Here is a tiny trained network, its code and every weight. The questions are about switching its units off for an input and a class, where a switched-off unit gives its printed mean instead of its output.

import numpy as np


def w(rows, s, z=0):
    codes = np.array(rows[::2]) - 128.0
    scale = np.full(codes.shape[1], s)
    scale[-1] = z or s
    return codes * scale


def f(y):
    return np.maximum(y, 0)


def log_softmax(a):
    a = a - a.max(-1, keepdims=True)
    return a - np.log(np.exp(a).sum(-1, keepdims=True))


def net(x, mask):
    res = np.array(x, float).reshape(1, 7) / 4 @ E
    y = f(res @ A[0][:, :-1].T + A[0][:, -1])
    res = res + np.where(mask, y, B[0][:, -1]) @ B[0][:, :-1]
    return log_softmax(res[-1] @ U[:, :-1].T + U[:, -1])


A, B = {}, {}
E = w([
[37,203,255,184],'x0',
[40,86,123,24],'x1',
[186,53,240,90],'x2',
[130,127,130,133],'x3',
[135,141,132,109],'x4',
[99,64,119,213],'x5',
[129,128,129,129],'x6',
],0.0083)
A[0] = w([
[246,205,138,153,143],'n1',
[110,145,205,144,106],'n2',
[168,80,11,116,83],'n3',
[71,74,127,22,123],'n4',
[149,193,140,33,197],'n5',
[132,199,126,102,211],'n6',
[135,63,82,146,105],'n7',
[19,131,57,86,121],'n8',
[146,70,53,86,85],'n9',
[160,224,59,133,174],'n10',
[172,115,80,125,61],'n11',
[99,134,72,163,87],'n12',
[177,167,110,204,62],'n13',
[139,135,118,80,229],'n14',
[203,145,92,60,127],'n15',
[174,74,109,103,89],'n16',
[178,74,207,95,93],'n17',
[67,186,34,155,77],'n18',
[174,149,136,172,100],'n19',
[166,125,213,119,132],'n20',
[39,75,106,72,73],'n21',
[189,64,107,98,155],'n22',
[224,81,64,123,117],'n23',
[142,125,127,144,255],'n24',
[92,42,90,211,207],'n25',
[182,41,180,105,65],'n26',
[97,134,147,78,122],'n27',
[183,202,132,124,198],'n28',
[88,191,183,180,170],'n29',
[109,67,142,167,172],'n30',
],0.011,0.0058)
B[0] = w([
[132,84,175,215,230],'n1',
[96,171,137,84,191],'n2',
[82,184,130,144,255],'n3',
[172,95,179,175,233],'n4',
[97,66,99,157,223],'n5',
[120,111,53,108,200],'n6',
[78,142,140,117,189],'n7',
[168,103,151,137,232],'n8',
[111,147,180,131,224],'n9',
[152,105,129,102,234],'n10',
[129,189,157,129,177],'n11',
[174,131,95,105,179],'n12',
[165,133,210,121,189],'n13',
[93,81,121,127,209],'n14',
[74,143,122,125,225],'n15',
[74,211,148,116,192],'n16',
[205,158,53,95,210],'n17',
[254,174,98,85,230],'n18',
[130,130,201,142,172],'n19',
[132,148,80,91,198],'n20',
[187,141,225,186,203],'n21',
[102,128,123,112,232],'n22',
[84,146,167,115,253],'n23',
[102,40,95,152,210],'n24',
[102,87,77,155,241],'n25',
[205,163,93,68,204],'n26',
[116,106,167,161,170],'n27',
[112,72,113,164,206],'n28',
[70,159,117,90,236],'n29',
[129,114,60,95,187],'n30',
],0.0082,0.0091)
U = w([
[57,249,170,131,66],'0',
[224,202,109,116,92],'1',
[104,117,131,161,255],'2',
[157,126,214,204,44],'3',
[93,102,106,162,156],'4',
],0.015,0.0068)

Each question gives the input, the list of numbers given to net, and the class t.
The units are the neurons (one row each of A and B). Each row of codes is followed by its name. A weight is (code - 128) times the scale printed after its matrix; where a second scale follows, it is the last column's (A, B and U).
mask holds one flag per neuron, in row order. A switched-off neuron (its flag False) gives its mean, the last column of its row in B, instead of its output. The means were averaged over made-up inputs and are rounded, as every weight is.
A unit's drop is (log p(t) with every unit on - log p(t) with that unit switched off) / (log p(t) with every unit on - log p(t) with every unit switched off).
The circuit of an input: a set's keep is (log p(t) with only the set's units on - log p(t) with every unit switched off) / (log p(t) with every unit on - log p(t) with every unit switched off). Starting from the 12 units with the biggest drops (on a tie, the unit counted first), units are removed one at a time, each time the one whose removal leaves the highest keep (on an exact tie, the one counted first), for as long as the keep stays at least 0.8.
units of the circuit, in order: the units of the circuit, biggest drop first
unit that matters most: the unit with the biggest drop
top k neurons: the k neurons with the biggest drops, biggest first
input [-3,-4,-6,5,-6,3,-8], class 1: units of the circuit, in order -> (n18)
input [1,3,4,-7,-2,-2,6], class 1: units of the circuit, in order -> (n17; n1)
input [4,-6,-2,5,-7,-5,6], class 2: top 4 neurons -> (n21; n29; n4; n6)
input [-1,1,6,-3,1,-7,-8], class 4: top 2 neurons -> (n5; n18)
input [3,6,7,-8,-3,0,-7], class 1: units of the circuit, in order -> (n17; n26)
input [0,4,8,1,5,-5,6], class 1: top 2 neurons -> (n17; n26)
input [-2,-7,-5,5,5,4,0], class 3: top 2 neurons -> (n13; n1)
input [-4,-6,-6,-2,7,-6,7], class 2: units of the circuit, in order -> (n1; n28)
input [3,8,-6,7,3,6,-1], class 3: units of the circuit, in order -> (n21; n8)
input [-3,4,-6,-5,2,-2,2], class 1: top 2 neurons -> (n18; n1)
input [-2,8,7,7,-2,6,6], class 3: top 3 neurons -> (n4; n21; n18)
input [7,2,3,0,3,6,2], class 0: top 2 neurons -> (n2; n29)
input [-8,-5,-8,7,-7,8,-7], class 0: units of the circuit, in order -> (n3; n23)
input [-6,7,5,4,-5,-3,7], class 3: unit that matters most -> n4
input [1,2,6,1,-2,-6,-1], class 1: top 3 neurons -> (n17; n26; n25)
input [4,-4,-3,5,-5,-3,8], class 2: units of the circuit, in order -> (n3; n28)
input [4,2,2,0,2,8,-6], class 4: top 2 neurons -> (n25; n30)
input [7,-4,-1,-1,-4,4,-2], class 0: top 2 neurons -> (n29; n2)
input [8,2,8,2,5,2,-8], class 0: top 3 neurons -> (n2; n18; n29)
input [-4,-8,-5,-5,7,-4,4], class 3: units of the circuit, in order -> (n1)
input [-3,-7,-6,3,-6,2,-2], class 3: units of the circuit, in order -> (n1; n13)
input [4,7,-2,8,-4,-5,4], class 3: units of the circuit, in order -> (n21; n4; n8)
